Below are the code and all the weights of a small trained network. Each question names an input and a target symbol and asks about switching units off, where a switched-off unit gives its printed mean instead of its output.

import numpy as np


def w(rows, s, z=0):
    codes = np.array(rows[::2]) - 128.0
    scale = np.full(codes.shape[1], s)
    scale[-1] = z or s
    return codes * scale


def f(y):
    return np.maximum(y, 0)


def softmax(a):
    e = np.exp(a - a.max(-1, keepdims=True))
    return e / e.sum(-1, keepdims=True)


def log_softmax(a):
    a = a - a.max(-1, keepdims=True)
    return a - np.log(np.exp(a).sum(-1, keepdims=True))


def net(x, mask):
    ids = ['αβδζηθλμξπψ'.index(c) for c in x.split()]
    T = len(ids)
    res = E[ids] + P[:T]
    u = 0
    for l in range(2):
        r = res
        for j in range(3):
            rows = slice(2 * j, 2 * j + 2)
            q, k, v = (r @ M[l][rows].T for M in (Q, K, V))
            z = softmax(np.where(np.tri(T) > 0, q @ k.T / 2**0.5, -1e9)) @ v
            o = O[l][rows]
            res = res + np.where(mask[u + j], z, o[:, -1]) @ o[:, :-1]
        u += 3
        y = f(res @ A[l][:, :-1].T + A[l][:, -1])
        res = res + np.where(mask[u : u + 8], y, B[l][:, -1]) @ B[l][:, :-1]
        u += 8
    return log_softmax(res[-1] @ U[:, :-1].T + U[:, -1])


Q, K, V, O, A, B = {}, {}, {}, {}, {}, {}
E = w([
[156,181,117,36,150,216],'α',
[120,79,127,104,154,211],'β',
[145,120,82,43,189,184],'δ',
[143,192,99,169,140,54],'ζ',
[104,186,86,70,168,165],'η',
[71,93,51,179,126,186],'θ',
[142,18,111,229,134,86],'λ',
[136,104,84,175,196,39],'μ',
[143,170,164,112,126,170],'ξ',
[130,64,2,89,100,181],'π',
[154,226,44,87,146,119],'ψ',
],0.0095)
P = w([
[63,43,86,68,114,129],'0',
[194,163,47,169,96,136],'1',
[87,136,146,167,188,137],'2',
[172,70,254,36,84,43],'3',
[220,94,59,123,159,174],'4',
[79,135,153,149,221,131],'5',
],0.0087)
Q[0] = w([
[128,150,117,218,133,138],'L0H0',
[89,106,200,154,235,141],'L0H0',
[95,49,124,81,253,107],'L0H1',
[103,67,94,68,36,90],'L0H1',
[124,23,155,201,76,128],'L0H2',
[90,96,154,81,34,246],'L0H2',
],0.02)
K[0] = w([
[131,128,212,98,121,99],'L0H0',
[17,148,163,156,197,132],'L0H0',
[108,56,88,112,252,157],'L0H1',
[88,29,23,75,105,98],'L0H1',
[120,66,134,214,54,140],'L0H2',
[145,137,157,118,64,242],'L0H2',
],0.021)
V[0] = w([
[79,125,153,110,128,84],'L0H0',
[202,155,72,183,127,170],'L0H0',
[79,139,145,98,142,109],'L0H1',
[76,5,69,75,166,142],'L0H1',
[1,147,165,137,19,134],'L0H2',
[58,170,139,99,150,83],'L0H2',
],0.0079)
O[0] = w([
[101,148,102,137,122,156,112],'L0H0',
[177,94,182,157,148,85,152],'L0H0',
[104,148,125,98,166,134,125],'L0H1',
[180,243,219,166,236,69,254],'L0H1',
[103,106,144,85,253,115,76],'L0H2',
[94,64,88,132,87,187,106],'L0H2',
],0.0057,0.0071)
A[0] = w([
[84,158,120,112,154,191,128],'L0N0',
[149,91,79,83,90,142,44],'L0N1',
[168,97,115,143,161,128,112],'L0N2',
[80,81,76,161,196,108,169],'L0N3',
[2,151,155,161,141,145,136],'L0N4',
[51,179,84,133,135,111,180],'L0N5',
[169,109,106,157,134,84,22],'L0N6',
[81,81,145,69,142,104,252],'L0N7',
],0.013,0.0018)
B[0] = w([
[109,111,162,79,126,245,198],'L0N0',
[143,146,173,176,240,131,144],'L0N1',
[149,191,113,148,155,141,209],'L0N2',
[113,60,113,67,218,81,253],'L0N3',
[46,226,146,228,80,78,209],'L0N4',
[223,157,60,122,65,87,207],'L0N5',
[110,110,150,51,121,206,212],'L0N6',
[60,135,102,64,30,101,172],'L0N7',
],0.011,0.0051)
Q[1] = w([
[104,122,210,89,149,169],'L1H0',
[121,148,188,33,94,36],'L1H0',
[180,183,172,26,86,106],'L1H1',
[120,151,56,180,119,201],'L1H1',
[181,83,84,130,191,40],'L1H2',
[146,152,37,251,103,149],'L1H2',
],0.016)
K[1] = w([
[67,142,161,77,163,173],'L1H0',
[69,142,45,46,150,98],'L1H0',
[146,133,76,8,133,172],'L1H1',
[152,183,141,196,58,168],'L1H1',
[185,65,113,128,199,33],'L1H2',
[218,150,109,244,93,132],'L1H2',
],0.015)
V[1] = w([
[60,118,227,157,128,187],'L1H0',
[97,186,125,206,78,54],'L1H0',
[77,53,139,126,184,103],'L1H1',
[94,111,209,157,132,83],'L1H1',
[2,192,117,65,136,199],'L1H2',
[102,117,75,131,224,96],'L1H2',
],0.013)
O[1] = w([
[112,126,255,113,122,179,40],'L1H0',
[141,195,147,120,78,11,100],'L1H0',
[100,69,165,117,182,82,133],'L1H1',
[54,120,234,97,108,98,78],'L1H1',
[62,246,136,63,91,213,210],'L1H2',
[166,151,201,61,192,71,254],'L1H2',
],0.0076,0.009)
A[1] = w([
[192,139,175,119,192,199,125],'L1N0',
[129,98,116,155,105,31,115],'L1N1',
[101,53,134,97,6,176,99],'L1N2',
[158,169,119,153,142,180,2],'L1N3',
[202,95,173,168,113,171,101],'L1N4',
[59,99,196,92,136,143,153],'L1N5',
[153,116,77,130,205,107,165],'L1N6',
[31,121,83,210,165,132,114],'L1N7',
],0.011,0.004)
B[1] = w([
[58,116,53,175,148,132,211],'L1N0',
[104,89,72,45,104,138,180],'L1N1',
[155,33,253,170,126,103,148],'L1N2',
[147,61,147,40,128,103,181],'L1N3',
[188,178,157,99,97,115,151],'L1N4',
[163,112,78,202,82,99,202],'L1N5',
[143,148,218,175,110,173,254],'L1N6',
[145,209,124,105,127,63,149],'L1N7',
],0.013,0.019)
U = w([
[65,67,120,87,89,191,88],'α',
[45,170,66,176,40,161,72],'β',
[61,113,33,86,196,186,154],'δ',
[119,80,32,62,58,104,77],'ζ',
[75,205,135,40,83,203,73],'η',
[101,247,136,122,109,48,125],'θ',
[108,52,74,157,132,73,98],'λ',
[143,77,182,2,183,108,92],'μ',
[94,155,195,120,28,141,61],'ξ',
[96,199,177,154,212,219,178],'π',
[229,145,62,133,65,190,254],'ψ',
],0.0044,0.0037)

Each question gives the input, a string of symbols that net reads in full, and the target symbol t.
The units are the heads (2 rows each of Q, K, V and O) and the neurons (one row each of A and B). Each row of codes is followed by its name. A weight is (code - 128) times the scale printed after its matrix; where a second scale follows, it is the last column's (O, A, B and U).
mask holds one flag per unit, layer by layer, with each layer's heads first. A switched-off unit (its flag False) gives its mean, the last column of its rows in O or B, instead of its output. The means were averaged over made-up inputs and are rounded, as every weight is.
A unit's drop is (log p(t) with every unit on - log p(t) with that unit switched off) / (log p(t) with every unit on - log p(t) with every unit switched off).
The circuit of an input: a set's keep is (log p(t) with only the set's units on - log p(t) with every unit switched off) / (log p(t) with every unit on - log p(t) with every unit switched off). Starting from the 12 units with the biggest drops (on a tie, the unit counted first), units are removed one at a time, each time the one whose removal leaves the highest keep (on an exact tie, the one counted first), for as long as the keep stays at least 0.8.
circuit, biggest first: the units of the circuit, biggest drop first
most important unit: the unit with the biggest drop
k most important neurons: the k neurons with the biggest drops, biggest first
k most important neurons of layer l: the k neurons of layer l with the biggest drops, biggest first
heads that matter: for each layer, one digit per head in row order, 1 if its drop is at least 0.15 and else 0, layers parted by /
input ζ λ λ μ, target ζ: most important unit => L1H0
input ζ θ λ α δ λ, target λ: circuit, biggest first => (L1H1; L1N5; L0N3)
input ψ β ζ μ μ α, target α: 2 most important neurons => (L0N0; L1N2)
input μ μ θ λ, target μ: 3 most important neurons of layer 0 => (L0N0; L0N5; L0N3)
input μ δ β ζ, target μ: circuit, biggest first => (L0N3; L1H2; L1H1)
input η ψ ξ θ, target η: circuit, biggest first => (L1H2; L0N7; L0H2)
input δ μ θ θ, target δ: 4 most important neurons => (L0N4; L1N6; L1N0; L0N0)
input δ ζ ζ α, target δ: circuit, biggest first => (L1N0; L1H0; L0N4)
input ξ θ λ μ, target ξ: 3 most important neurons of layer 0 => (L0N7; L0N3; L0N6)
input η η θ, target θ: circuit, biggest first => (L0N4; L1N7)
input θ π η λ ξ ξ, target ξ: heads that matter => 010 / 101
input ψ λ ξ α, target ψ: 3 most important neurons => (L0N5; L0N4; L1N0)
input λ ψ π θ, target λ: 2 most important neurons of layer 1 => (L1N5; L1N0)
input ψ θ θ θ, target ψ: 2 most important neurons of layer 1 => (L1N0; L1N6)
input η μ θ β, target η: circuit, biggest first => (L1H2; L0N7)
input θ ψ ξ ψ, target θ: most important unit => L0N3
input θ π δ θ α θ, target θ: circuit, biggest first => (L1N7; L0N4)
input η π λ, target λ: 4 most important neurons => (L1N5; L0N5; L0N6; L0N3)
input μ θ μ η ζ π, target π: 2 most important neurons of layer 1 => (L1N6; L1N3)
input μ η δ ψ, target μ: 2 most important neurons of layer 0 => (L0N0; L0N3)
input μ ξ θ θ, target μ: circuit, biggest first => (L1H2; L0N0; L1N5; L0N4)
input δ μ θ π μ ξ, target ξ: 2 most important neurons => (L0N3; L1N2)
